Each row is followed by roughly how far along a hidden order it lies, from 0 to 9. A new part has a new order.
In the rows, 100 means zero.
[ 92 141  90  96 114 108  96  98 126 120 102 119 141 120  62  88  95  97
  98  67 146 101 120] : 1
[ 89 119 109 123  89 138 101 130 105 154  91 111 153 128  83 101 118  95
  87  75 120 104  85] : 8
[ 74 112 113 112 102 130  86 104 130  98  89 109 112 111  96  96 107  95
 106  96 133 118  46] : 6
[ 86 123  97  59 111 132 101  97  73 134 144  89 114 130 120  94 110  86
  76  91  98  93 110] : 0
[ 74 109 114  68 123  75  70  86  94  69 124 128  74 113 141  90  89  78
 101 111  99 113  79] : 4
[119 105  91  89 100  84 111  92  81 129  99  86 111 103  79  93 107 100
  84  80  98  98 136] : 9
[ 88  92 111 104  81 121 107 108  85 115 103  89 114 102  96 102  99 103
 100  95  85 105  99] : 4
[ 93 163  97 105 115 134  94 130 133 104  78 136 137 121  75  94 116  94
 117  82 143 127  67] : 2
[ 94 127 109 116  90 145  95  93 109 125  77 100 154 115  89  96 111  94
  92  69 106 100 102] : 5
[ 90 106 103  93  90  96  94 105 103  93  89  94 115 110  93 101  91 100
  98  99 102 104 109] : 4
[106 106  96  99  84  91 105 107  86 126  99  66 148 114  91 104 101 101
  68  82  98  94 138] : 6
[ 98 132  82  96 109  81 107  96 122 160 116 100 149 124  47  83  88 104
  79  57 155  94 132] : 6
[119 111  96  93 114  97  94 110 111  91  79 116  95  95  90  93 102  95
 105 111 108  93 101] : 5
[ 76 134 115 108 107 130  86  93 134  82  83 117 123 106 100  93 105  93
 105  79 113 110  55] : 1
[ 89  57 106 113  95 116  69  57 137 136  88  85 112 119  99  91  86 107
  98  70 134  92 108] : 8
[ 75 125 107 108 107 132  85  98 134  96  76 105 125 107  93  92  99 100
 108  63 120 102  74] : 0
[ 97 153 104  63 111  75 109 109  88 113 122 113 106 118 104  95 100  87
  83  99  85 105 125] : 5
[ 79 138 101  65 114  62  99  95  93 107 118 110 106 116 113  97  95  83
  88  88  89 106 102] : 8
[ 92 116 103 109  99 103  97 112 116 131  88 110 132 120  80  92 108  95
  99  82 146 116  81] : 9
[ 59 112 124  80 117 119  85 124  82  76 123 131  79 120 147 104 107  77
  98 114  76 126  37] : 4
[114 118 105  93  90 103  98 122 110  80  95 109 121 100  91  94  83  98
 107  98 103 106 106] : 5
[ 93 110  90  53  95  66  90  69  92 149 149  62 111 138 108  92 114  92
  55  95  93  85 160] : 5

Next part:
[ 99 119 109 134 105  90 105 109  93 114 101 101 100 131  77  98  93  84
 105 107  93 108 103 106  94 104  99  97  92  94  93  98  94 102  84  98
 151  98  97 106 102  95 102  75 101  99 103  46 100 124 100 126  98  89
  99] : 4
[ 99 124 110 141 105  89 107 109  93 115 101 103 100 135  72  98  91  80
 106 107  91 111 105 106  91 106  98  96  89  92  92  97  93 102  78  99
 159  97  97 106 101  95 102  72 102  98 104  28 100 117 101 133  98  86
  99] : 5
[ 99  94 109 103 110  99  97 109  98 101 104  95  96 115  85 102 106 101
 103 112  97  94  98 105  97  99 103 103 100  99  98 100 102 100  98  90
 109 100  99 102 105 103 103  93  95 100 109 105 101 107 102 104  99 101
 101] : 0
[ 97 101 128 135 127  92  97 127  91 116 110  90  92 160  43 104 107  94
 112 118  94  96  98 114  85 100 106 102  93  93  90  98 102 101  79  74
 152  98  94 110 113 103 108  63  89 100 125  66 103 130 105 127  97  91
 102] : 6
[ 99 112 112 125 109  91 103 113  94 113 104  98  98 139  71 100  97  88
 102 108  94 104 102 107  91 102 101  99  93  94  93  98  97 101  82  93
 154  98  97 105 105  98 103  79  98  99 103  56 101 118 102 123  98  92
 100] : 4
[ 98  96 121 121 120  96  95 122  95 108 108  91  93 139  62 104 108  99
 109 111  98  93  98 110  90  99 106 103  98  96  94  99 102 100  84  79
 132 100  96 106 110 104 106  73  90 100 121  91 103 122 103 116  98  97
 102] : 3
[ 99 104 111 118 109  96 100 110  96 107 103  97  97 123  79 101 101  94
 105 107  96 100 100 105  94 101 102 100  97  96  95  99  99 100  89  92
 126  99  98 104 105 100 103  81  97 100 108  63 101 112 101 113  99  96
 101] : 2
[ 98 128 126 172 121  83 105 130  86 128 109  97  95 177  40 100  95  72
 114 119  89 109 104 115  81 106 102  97  85  89  85  96  93 103  59  82
 200  96  93 112 110  95 107  49  95  98 119   5 102 140 103 149  95  79
 100] : 9
[100 115 105 126 102  92 104 105  95 109 101 102 101 122  84  98  95  86
 103 104  95 107 102 105  94 103  99  97  93  97  95  98  95 101  88  98
 138  98  98 104 102  96 101  83 102  99 103  54 100 112 100 120  99  92
  99] : 2
[ 99  97 110 108 110  97  98 113  97 103 105  95  97 120  81 102 104 100
 104 106  99  97  99 105  95  99 103 102  99  98  97 100 101 100  92  89
 116 100  98 103 107 102 103  89  95 100 111 100 101 108 102 109  99  99
 101] : 1
[ 99 100 110 112 110  97  99 112  97 103 104  95  97 122  77 102 104  98
 105 106  98  98  99 105  96  99 103 101  98  98  97  99 101 100  92  90
 115 100  98 103 105 102 103  85  95 100 110  99 101 111 102 110  99  98
 101] : 1
[100 111 102 115  97  96 104  99  98 106  98 102 101 106  96  99  96  91
 103 101  96 106 103 101  97 102  98  97  96  97  98  99  97 101  92 104
 117  99  99 102  99  97 100  92 103 100  99  71 100 107 100 110  99  94
  99] : 1
